(in the rows, 128 means zero)
Each row has two labels, one from each of two sets.
[ 26 123 127 130 128 162 157 111 107 106  76  78 140 129 129  94 168 155
 150 147 134 139 166 118 162 136 149  98 100  91 131 133 102 112 115 134
 147 166 135  99 147] : Jc/pp
[  4 149 155 160 164 154 224 108  56 108 128  85   4  98 139 159 166 120
 148 140  91 201 185 138 185 230 220 223 154 129 108 106 144  62 169  92
 163  82 148 188 179] : Jc/Hb
[139 112 106 110 121 128 114 136 151 103  95 171  70  70 121 145 120 122
 152  87 132 166 140 115 163 121 123  71 107  80 134 121 109 128 151 102
 123 144 129  79  84] : lp/Hb
[186 126  76 126 138 119 131 138 125 108 112 124  37  40  99 127 144 154
 136  93 140 200 171 111 111 145 102  81  94  77 122 134  75 154 118 111
 169 152 168  53  65] : lp/pp
[107 136  86 137 127 129 140 141 138 104 117  92  68  99 126 151 120 148
 155  90 138 152 134 124 158 139 143  96 113 109 152 137 139 130 132 113
 145 139 127  83 125] : lp/pp
[ 60 121 113 127 121 139 137 137 128 129  78 100 153 119 123  85 164 138
 132 119 133 131 156 135 130 119 117  98 116 137 135 135  81  98 118 143
  99 176 143  82 157] : Jc/Hb
[ 76  84 132 126 141 142 126 131 130 120  94 142 161 119 121  98 168 128
 122 154 108 152 170 109 150  96 146 117 145 122 143 114 103  78 128 150
 108 146 146 102 117] : Jc/Hb
[106 100  90 132 116 123 113 148 137 103  87 106  52  74 129 118 117 125
 142  74 139 186 156 111 147 139 127  81  96 117 147 117  88 123 136 102
 132 153 154  61 107] : lp/Hb
[ 86 117 121 133 154 139 143 139 118 108  93  66 147 113 137 120 138 163
 132 106 147 144 147 117  91 142 146 102 102 149 120 154  93 134 107 163
 116 168 149  88 117] : Jc/pp
[103 103 120 142 166 137 144 163 126 135  92 135 186  86 115 102 147 134
 129 123 149 130 154 114  82 125  70  97 106 136 125 158 111 135 104 153
  75 165 134  93 125] : Jc/Hb
[ 94 126 134 227 139 135 115 157 141 104 109  82 126 126 107 130 160 140
 130 112 124 140 129 117 131 139 117 125 124 130 128 139 121 107 114 157
 107 114 136 121 121] : Jc/pp
[ 32 111 140 140 139 150 147 145 127 132  71 130 163 123  97  98 154 127
 136 114 137 152 158 118 130 137 119 109 119 134 123 129 111 109 108 144
 102 171 145 102 139] : Jc/pp
[ 95 112 105 192 120 133 132 154 127 130  99  52  58  88 119 104 112 134
 146  70 140 155 173 123 146 160 125  95 109 165 140 143 120 120 132 116
  77 135 129  99 153] : lp/Hb
[ 68 104 132 128 131 151 131 142 125 100 104  85 197 152 123 120 122 135
 124 124 149 106 166 125 150 147 128 109 115 136 131 157 126 106 102 142
  94 166 117 133 176] : Jc/pp
[ 80 124 140 143 125 145 155 139 135  92  93  83 118 112 124 153 153 147
 163 124 127 148 130 125 155 144 114 107 124 112 120 134 130 131 108 143
 140 139 132 133 130] : Jc/pp
[110  88  75 119 112 135 131 127 145 117  74 194 111  88 119  79 141 125
 117 141 107 158 155 135 143 121 147  81 129 102 155 132 109 108 131 124
  73 164 124  58 120] : lp/Hb
[ 19 102 127 140 120 146 152 145 139 123  52  77 178 133 128  94 162 150
 131 107 159 130 127 119  99 122  77 105 106 185 115 133  92 111 104 153
  97 201 142  72 138] : Jc/Hb
[ 67 115 117 135 127 144 153 144 136 139  73 158 144  64 119  82 168 132
 132 141 121 155 146 102 123 124 124 113 117 107 132 139 107 118 117 139
 113 143 136  86 125] : Jc/Hb
[ 73 129 110 126 126 151 149 133 110  83  94  67 107 105 113 111 160 151
 119 148 112 135 175 127 136 150 148  98 136 104 145 154  98 112 118 137
  99 166 101 104 152] : Jc/pp
[113  88  73 127 128 131 127 140 131 104  77 138  98  90 115 107 150 133
 132 124 131 157 183 119 127 131 144  74 126  87 148 144  90  92 133 132
  79 179 134  46 126] : lp/pp
[ 85 114 115 140 124 135 154 131 135 127  82 153 160 103 121 100 152 153
 105 140 101 134 132 117 103 114 116 114 125 133 140 152 101 123 110 148
  87 166 135  83 129] : Jc/Hb
[113 120  99 119 102 124 130 125 155 118  73 166  86  73 111 115 152 137
 147 111 134 165 149 100 128 123 123 101 107  99 132 118 101 123 117 124
 126 152 150  49  89] : lp/Hb
[ 98 109 125 129 170 184 145 144 137 118 102 111 204 125 128 123 175 153
 120 138 132 152 147 141 123 138 104 115 121 118  76 134 101 108 103 146
 130 166 130 135 133] : Jc/Hb
[ 53 115 133 140 146 137 177 142 128 123  86  78 178 117 114 123 166 140
 118 103 159 146 130 113  91 146  80 145 116 165 119 155  90 121  96 153
 119 167 143 123 116] : Jc/Hb
[ 53 122  80 126 124 128 129 140 130 130  80 154  87  75 143 121 101 127
 139  91 159 173 195 113 146 149 138  73  75 105 153 131 100 126 134  88
 102 166 127  50 132] : lp/pp
[ 93 109  84 130 158 130 131 136 117 141  95 122  38  91 127 116 101 116
 134  72 144 175 191 121 145 157 139  99  93 131 164 136  96 120 144 114
 119 158 152  59 118] : lp/Hb
[ 93 104 123 126 129 161 139 119 117 104  80 106 203 124 110  91 180 158
 123 165 111 122 161 111 124 112 117  84 105  73 119 146  80 117 110 156
 127 202 137 102 145] : Jc/pp
[101 103  98 131 133 131 131 154 152 133  85 162 103  70 131 121 125 132
 140  79 150 182 184 118 124 140 104 108 111 141 136 136 104 130 112 109
  78 166 141  67 123] : lp/Hb
[133 135 131 132 144 136 145 120 126 103 110 110 175 138 127 128 131 143
 119 156 120 133 120 111 123 119 132 158 146 131 113 133 130 109 121 135
 124 152 132 135 129] : Jc/pp
[108 123 124 125 135 143 135 126 127 111  89 126 188 109 131 118 160 141
 106 130 142 130 126 116 100 121  97 118 130 132 123 141 121 123  86 136
  94 196 130 100 117] : Jc/Hb
[ 71 120 116 138 117 140 140 142 145 137  72 110 168 131 115 102 158 145
 131 133 133 131 124 108 132 124 117 101 114 108 139 137 103 112 117 153
 101 159 122  91 124] : Jc/Hb
[125 100  99  81 127 148  95 137 143  98  83 129 170 124 117  95 153 137
 130 144 128 137 145 118 125 111 122  97 122 101 142 162 101 117 122 139
  82 175 128  62 116] : Jc/Hb
[ 63 125 143 153 126 138 165 123 142 119  90 153 184 142 121 127 153 141
 121 140 132 122  81 103 103 129 104 133 144 116 127 147 132 129 113 156
 136 124 145  98 110] : Jc/pp
[ 75 110 120 136 125 148 153 162 106  80 111  37  97 109  96 129 171 161
 125 127 124 120 140 107 148 169 129 110 147 103 129 135 110 100 118 156
 100 132 141 129 125] : Jc/pp
